Below is a small trained network, with its code and all its weights. Each question gives an input and a class and asks what happens when units are switched off, that is, made to give their printed mean instead of their output.

import numpy as np


def w(rows, s, z=0):
    codes = np.array(rows[::2]) - 128.0
    scale = np.full(codes.shape[1], s)
    scale[-1] = z or s
    return codes * scale


def f(y):
    return np.maximum(y, 0)


def log_softmax(a):
    a = a - a.max(-1, keepdims=True)
    return a - np.log(np.exp(a).sum(-1, keepdims=True))


def net(x, mask):
    res = np.array(x, float).reshape(1, 4) / 4 @ E
    y = f(res @ A[0][:, :-1].T + A[0][:, -1])
    res = res + np.where(mask, y, B[0][:, -1]) @ B[0][:, :-1]
    return log_softmax(res[-1] @ U[:, :-1].T + U[:, -1])


A, B = {}, {}
E = w([
[252,106,89,152,221,126,100,175],'x0',
[247,216,174,85,120,125,75,89],'x1',
[153,132,129,177,123,202,56,139],'x2',
[71,209,173,206,185,59,96,127],'x3',
],0.012)
A[0] = w([
[111,222,231,96,115,110,113,105,106],'n1',
[100,141,164,206,187,74,110,125,60],'n2',
[96,166,96,99,199,215,115,136,129],'n3',
[131,100,157,169,127,134,111,122,90],'n4',
[95,190,159,143,109,123,120,61,120],'n5',
[133,126,101,103,162,128,153,153,94],'n6',
[75,108,122,104,28,115,91,122,73],'n7',
[58,126,99,134,161,147,133,149,211],'n8',
[196,79,159,142,200,86,117,176,65],'n9',
[135,147,174,121,154,103,91,117,78],'n10',
[242,165,154,72,87,115,118,68,83],'n11',
[132,61,62,158,141,102,124,224,133],'n12',
[190,143,137,94,132,130,129,81,199],'n13',
[146,119,151,88,220,124,93,152,177],'n14',
[76,72,145,100,31,121,91,127,1],'n15',
[146,130,108,67,83,183,149,100,39],'n16',
[69,81,104,205,152,150,170,112,196],'n17',
[121,114,197,151,133,135,87,111,118],'n18',
[121,174,168,180,93,91,108,37,123],'n19',
[156,106,2,161,156,146,190,182,150],'n20',
[141,138,67,123,197,130,115,74,144],'n21',
[135,70,64,129,131,127,108,133,121],'n22',
[85,78,131,206,121,112,152,108,52],'n23',
[186,115,133,155,231,119,144,116,19],'n24',
[102,201,203,168,128,145,153,20,127],'n25',
[103,149,168,212,179,69,121,165,181],'n26',
[24,163,133,79,71,225,152,6,136],'n27',
[146,98,106,92,168,185,114,122,112],'n28',
[206,66,92,138,163,171,221,151,113],'n29',
[228,169,142,90,85,109,125,107,186],'n30',
[107,147,158,132,169,129,131,179,72],'n31',
[86,192,163,193,255,116,147,122,78],'n32',
[103,162,143,150,175,120,134,189,45],'n33',
[130,102,125,144,101,67,86,141,103],'n34',
],0.0089,0.0086)
B[0] = w([
[89,155,92,119,162,85,110,139,208],'n1',
[162,49,161,82,127,196,202,78,187],'n2',
[123,115,113,139,139,113,140,128,151],'n3',
[160,145,152,111,98,87,156,159,136],'n4',
[84,159,85,129,131,114,78,163,187],'n5',
[125,103,107,130,131,124,133,148,147],'n6',
[169,101,127,124,139,160,160,112,176],'n7',
[176,86,125,101,148,171,103,106,209],'n8',
[156,122,156,132,79,165,163,134,184],'n9',
[83,153,94,140,127,80,121,129,155],'n10',
[177,89,180,100,133,207,179,119,224],'n11',
[104,122,72,126,165,104,81,143,200],'n12',
[80,71,149,164,67,131,131,143,214],'n13',
[133,122,126,102,165,116,114,95,194],'n14',
[204,72,82,73,179,107,124,63,162],'n15',
[59,198,243,180,68,147,171,184,170],'n16',
[185,79,159,117,114,169,181,100,225],'n17',
[110,137,96,120,115,108,125,103,154],'n18',
[124,172,90,130,156,78,48,190,192],'n19',
[97,120,81,115,175,58,84,144,213],'n20',
[151,99,124,137,120,126,118,113,167],'n21',
[152,120,116,94,142,100,105,158,170],'n22',
[88,175,179,196,46,126,136,174,165],'n23',
[47,171,218,182,63,248,193,146,166],'n24',
[81,120,79,143,146,64,65,207,204],'n25',
[103,210,207,166,101,170,171,120,230],'n26',
[145,118,184,119,125,200,217,84,245],'n27',
[142,132,83,129,145,108,127,126,170],'n28',
[137,110,79,132,179,75,79,122,209],'n29',
[116,144,142,129,94,168,185,129,238],'n30',
[185,110,108,76,172,161,120,128,143],'n31',
[149,102,180,152,110,188,192,58,208],'n32',
[186,94,92,1,189,83,155,67,150],'n33',
[141,138,168,118,139,117,111,118,135],'n34',
],0.0084,0.013)
U = w([
[213,81,127,86,159,164,162,66,232],'0',
[59,140,168,158,52,176,180,133,2],'1',
[69,148,63,136,172,10,15,197,237],'2',
],0.012,0.00074)

Each question gives the input, the list of numbers given to net, and the class t.
The units are the neurons (one row each of A and B). Each row of codes is followed by its name. A weight is (code - 128) times the scale printed after its matrix; where a second scale follows, it is the last column's (A, B and U).
mask holds one flag per neuron, in row order. A switched-off neuron (its flag False) gives its mean, the last column of its row in B, instead of its output. The means were averaged over made-up inputs and are rounded, as every weight is.
A unit's drop is (log p(t) with every unit on - log p(t) with that unit switched off) / (log p(t) with every unit on - log p(t) with every unit switched off).
The circuit of an input: a set's keep is (log p(t) with only the set's units on - log p(t) with every unit switched off) / (log p(t) with every unit on - log p(t) with every unit switched off). Starting from the 12 units with the biggest drops (on a tie, the unit counted first), units are removed one at a time, each time the one whose removal leaves the highest keep (on an exact tie, the one counted first), for as long as the keep stays at least 0.8.
circuit, biggest first: the units of the circuit, biggest drop first
k most important neurons: the k neurons with the biggest drops, biggest first
drop when u is switched off: that unit's drop, to one decimal
input [6,5,4,7], class 1: circuit, biggest first -> n24
input [1,-1,-3,-4], class 2: circuit, biggest first -> n27, n11, n32
input [0,-6,-2,-2], class 0: 3 most important neurons -> n17, n25, n19
input [0,4,5,-7], class 1: 2 most important neurons -> n16, n13
input [-7,2,1,7], class 2: 2 most important neurons -> n25, n19
input [-2,6,5,0], class 1: 3 most important neurons -> n11, n30, n20
input [1,-4,-1,8], class 0: 3 most important neurons -> n33, n2, n8
input [7,4,1,6], class 1: 2 most important neurons -> n24, n26
input [4,1,8,8], class 1: 2 most important neurons -> n26, n24
input [-4,0,-5,0], class 0: 3 most important neurons -> n26, n16, n24
input [2,3,7,2], class 1: drop when n8 is switched off -> 0.1
input [-7,-3,2,-7], class 0: drop when n15 is switched off -> 0.6
input [5,8,7,3], class 1: drop when n24 is switched off -> 0.1
input [-4,7,-1,-8], class 1: circuit, biggest first -> n16
